Here is a tiny trained network, its code and every weight. The questions are about switching its units off for an input and a target symbol, where a switched-off unit gives its printed mean instead of its output.

import numpy as np


def w(rows, s, z=0):
    codes = np.array(rows[::2]) - 128.0
    scale = np.full(codes.shape[1], s)
    scale[-1] = z or s
    return codes * scale


def norm(h):
    return h / np.sqrt((h * h).mean(-1, keepdims=True) + 1e-5)


def f(y):
    return np.maximum(y, 0)


def softmax(a):
    e = np.exp(a - a.max(-1, keepdims=True))
    return e / e.sum(-1, keepdims=True)


def log_softmax(a):
    a = a - a.max(-1, keepdims=True)
    return a - np.log(np.exp(a).sum(-1, keepdims=True))


def net(x, mask):
    ids = ['αβγδεζηθλμξπστφψ'.index(c) for c in x.split()]
    T = len(ids)
    res = E[ids] + P[:T]
    u = 0
    for l in range(2):
        r = norm(res)
        for j in range(3):
            rows = slice(2 * j, 2 * j + 2)
            q, k, v = (r @ M[l][rows].T for M in (Q, K, V))
            z = softmax(np.where(np.tri(T) > 0, q @ k.T / 2**0.5, -1e9)) @ v
            o = O[l][rows]
            res = res + np.where(mask[u + j], z, o[:, -1]) @ o[:, :-1]
        u += 3
        y = f(norm(res) @ A[l][:, :-1].T + A[l][:, -1])
        res = res + np.where(mask[u : u + 16], y, B[l][:, -1]) @ B[l][:, :-1]
        u += 16
    return log_softmax(norm(res)[-1] @ U[:, :-1].T + U[:, -1])


Q, K, V, O, A, B = {}, {}, {}, {}, {}, {}
E = w([
[53,189,115],'α',
[135,114,69],'β',
[114,187,74],'γ',
[99,215,98],'δ',
[232,75,65],'ε',
[226,123,120],'ζ',
[230,250,176],'η',
[217,190,157],'θ',
[74,232,130],'λ',
[2,123,218],'μ',
[123,195,83],'ξ',
[63,241,151],'π',
[9,153,222],'σ',
[55,79,132],'τ',
[89,188,86],'φ',
[40,211,131],'ψ',
],0.0058)
P = w([
[82,174,254],'0',
[81,142,24],'1',
[28,183,19],'2',
[43,164,33],'3',
[66,147,37],'4',
[76,136,56],'5',
[90,131,72],'6',
[96,132,91],'7',
[110,124,111],'8',
[120,117,130],'9',
[127,106,113],'10',
],0.0049)
Q[0] = w([
[165,122,181],'L0H0',
[169,88,86],'L0H0',
[113,160,37],'L0H1',
[54,254,26],'L0H1',
[111,12,124],'L0H2',
[116,131,178],'L0H2',
],0.0057)
K[0] = w([
[140,88,193],'L0H0',
[83,41,91],'L0H0',
[93,156,155],'L0H1',
[121,87,254],'L0H1',
[72,143,25],'L0H2',
[95,149,215],'L0H2',
],0.0056)
V[0] = w([
[131,140,126],'L0H0',
[227,112,76],'L0H0',
[176,122,180],'L0H1',
[102,163,173],'L0H1',
[206,101,47],'L0H2',
[227,253,179],'L0H2',
],0.0042)
O[0] = w([
[121,123,122,150],'L0H0',
[108,252,105,96],'L0H0',
[230,88,166,91],'L0H1',
[42,116,143,231],'L0H1',
[19,220,138,114],'L0H2',
[147,46,85,254],'L0H2',
],0.0033,0.0015)
A[0] = w([
[81,162,189,144],'L0N0',
[134,126,122,92],'L0N1',
[157,60,182,54],'L0N2',
[95,3,90,5],'L0N3',
[193,195,136,113],'L0N4',
[36,165,107,24],'L0N5',
[96,73,157,172],'L0N6',
[78,120,169,75],'L0N7',
[47,77,133,17],'L0N8',
[101,237,104,40],'L0N9',
[138,161,164,51],'L0N10',
[40,119,124,162],'L0N11',
[94,139,182,98],'L0N12',
[50,103,163,109],'L0N13',
[70,104,180,17],'L0N14',
[28,111,122,160],'L0N15',
],0.0057,0.0025)
B[0] = w([
[255,108,110,185],'L0N0',
[137,143,150,128],'L0N1',
[54,135,134,137],'L0N2',
[189,152,176,143],'L0N3',
[67,97,69,188],'L0N4',
[229,112,199,219],'L0N5',
[79,182,102,155],'L0N6',
[159,149,73,151],'L0N7',
[136,170,111,151],'L0N8',
[137,67,209,233],'L0N9',
[127,155,53,134],'L0N10',
[225,133,139,242],'L0N11',
[166,115,71,152],'L0N12',
[141,194,65,179],'L0N13',
[182,167,107,146],'L0N14',
[230,151,129,251],'L0N15',
],0.0034,0.003)
Q[1] = w([
[193,79,140],'L1H0',
[90,85,157],'L1H0',
[246,156,107],'L1H1',
[207,199,112],'L1H1',
[216,115,109],'L1H2',
[40,40,179],'L1H2',
],0.011)
K[1] = w([
[180,133,190],'L1H0',
[65,176,113],'L1H0',
[90,70,192],'L1H1',
[95,134,217],'L1H1',
[176,130,247],'L1H2',
[125,226,68],'L1H2',
],0.011)
V[1] = w([
[93,219,182],'L1H0',
[96,68,122],'L1H0',
[105,144,148],'L1H1',
[72,124,199],'L1H1',
[154,144,58],'L1H2',
[148,253,134],'L1H2',
],0.012)
O[1] = w([
[28,116,51,128],'L1H0',
[180,132,129,2],'L1H0',
[154,120,102,129],'L1H1',
[184,62,40,133],'L1H1',
[124,156,154,58],'L1H2',
[104,252,89,249],'L1H2',
],0.011,0.0049)
A[1] = w([
[90,105,197,81],'L1N0',
[28,103,109,56],'L1N1',
[53,187,79,93],'L1N2',
[113,1,99,208],'L1N3',
[125,125,161,96],'L1N4',
[166,130,180,82],'L1N5',
[164,132,116,103],'L1N6',
[181,122,134,161],'L1N7',
[165,108,123,59],'L1N8',
[73,95,220,65],'L1N9',
[170,145,93,57],'L1N10',
[118,161,71,35],'L1N11',
[143,180,69,165],'L1N12',
[170,182,103,242],'L1N13',
[160,72,50,254],'L1N14',
[93,78,142,229],'L1N15',
],0.01,0.0036)
B[1] = w([
[201,174,98,138],'L1N0',
[253,96,73,141],'L1N1',
[197,64,94,253],'L1N2',
[71,194,169,218],'L1N3',
[171,186,109,133],'L1N4',
[138,162,90,135],'L1N5',
[131,138,178,141],'L1N6',
[124,129,189,153],'L1N7',
[159,95,201,139],'L1N8',
[208,194,117,142],'L1N9',
[108,61,153,146],'L1N10',
[188,83,160,178],'L1N11',
[143,27,131,250],'L1N12',
[202,62,143,251],'L1N13',
[33,116,203,254],'L1N14',
[106,229,135,160],'L1N15',
],0.0062,0.0064)
U = w([
[50,85,76,112],'α',
[67,104,154,95],'β',
[90,101,72,135],'γ',
[211,58,160,131],'δ',
[179,128,29,53],'ε',
[128,117,146,254],'ζ',
[111,147,55,101],'η',
[108,136,90,189],'θ',
[108,136,147,166],'λ',
[89,155,142,114],'μ',
[86,139,86,171],'ξ',
[250,120,251,133],'π',
[109,140,149,99],'σ',
[150,73,233,121],'τ',
[63,108,231,42],'φ',
[101,152,86,80],'ψ',
],0.015,0.0056)

Each question gives the input, a string of symbols that net reads in full, and the target symbol t.
The units are the heads (2 rows each of Q, K, V and O) and the neurons (one row each of A and B). Each row of codes is followed by its name. A weight is (code - 128) times the scale printed after its matrix; where a second scale follows, it is the last column's (O, A, B and U).
mask holds one flag per unit, layer by layer, with each layer's heads first. A switched-off unit (its flag False) gives its mean, the last column of its rows in O or B, instead of its output. The means were averaged over made-up inputs and are rounded, as every weight is.
A unit's drop is (log p(t) with every unit on - log p(t) with that unit switched off) / (log p(t) with every unit on - log p(t) with every unit switched off).
top k neurons: the k neurons with the biggest drops, biggest first
k most important neurons of layer l: the k neurons of layer l with the biggest drops, biggest first
heads that matter: for each layer, one digit per head in row order, 1 if its drop is at least 0.15 and else 0, layers parted by /
drop of u: that unit's drop, to one decimal
input ζ λ β ζ γ η, target φ: heads that matter : 001 / 001
input θ η δ μ η α ε ε θ ξ σ, target δ: heads that matter : 001 / 000
input μ ε α ζ λ α μ, target α: most important neuron of layer 1 : L1N14
input ζ ζ β η, target φ: 2 most important neurons of layer 0 : L0N15, L0N2
input ε φ λ, target π: heads that matter : 000 / 000
input τ ψ α ε φ τ ζ, target φ: heads that matter : 101 / 001
input γ η ξ ψ μ φ θ τ ε π, target π: top 2 neurons : L1N14, L1N3
input θ θ ζ ζ ψ, target δ: 2 most important neurons of layer 0 : L0N15, L0N11
input ε μ γ η λ, target π: heads that matter : 000 / 010
input β η η ε β θ, target τ: heads that matter : 101 / 101
input η θ α τ, target ε: heads that matter : 000 / 001
input η φ ξ γ φ α ε π γ β ε, target ε: heads that matter : 010 / 011
input η ε δ ε φ σ, target ε: 4 most important neurons of layer 0 : L0N15, L0N11, L0N0, L0N5
input η ζ μ ε δ θ η φ, target ε: heads that matter : 000 / 001
input ψ ε α, target π: heads that matter : 000 / 100
input ζ β ζ μ φ ε μ β, target φ: heads that matter : 001 / 001
input ε θ π τ φ β λ ε, target π: 2 most important neurons of layer 0 : L0N3, L0N4
input ε μ γ, target π: heads that matter : 000 / 010
input θ ξ θ α, target δ: most important neuron of layer 0 : L0N15
input η β μ β α, target ε: top 4 neurons : L0N15, L0N11, L0N5, L0N9
input ε ζ β π ζ φ ζ θ μ τ, target π: top neuron : L0N9
input η η ζ φ τ η η η η α φ, target ε: 2 most important neurons of layer 1 : L1N14, L1N2
input η α γ β λ π μ, target ε: drop of L1H2 : 0.1
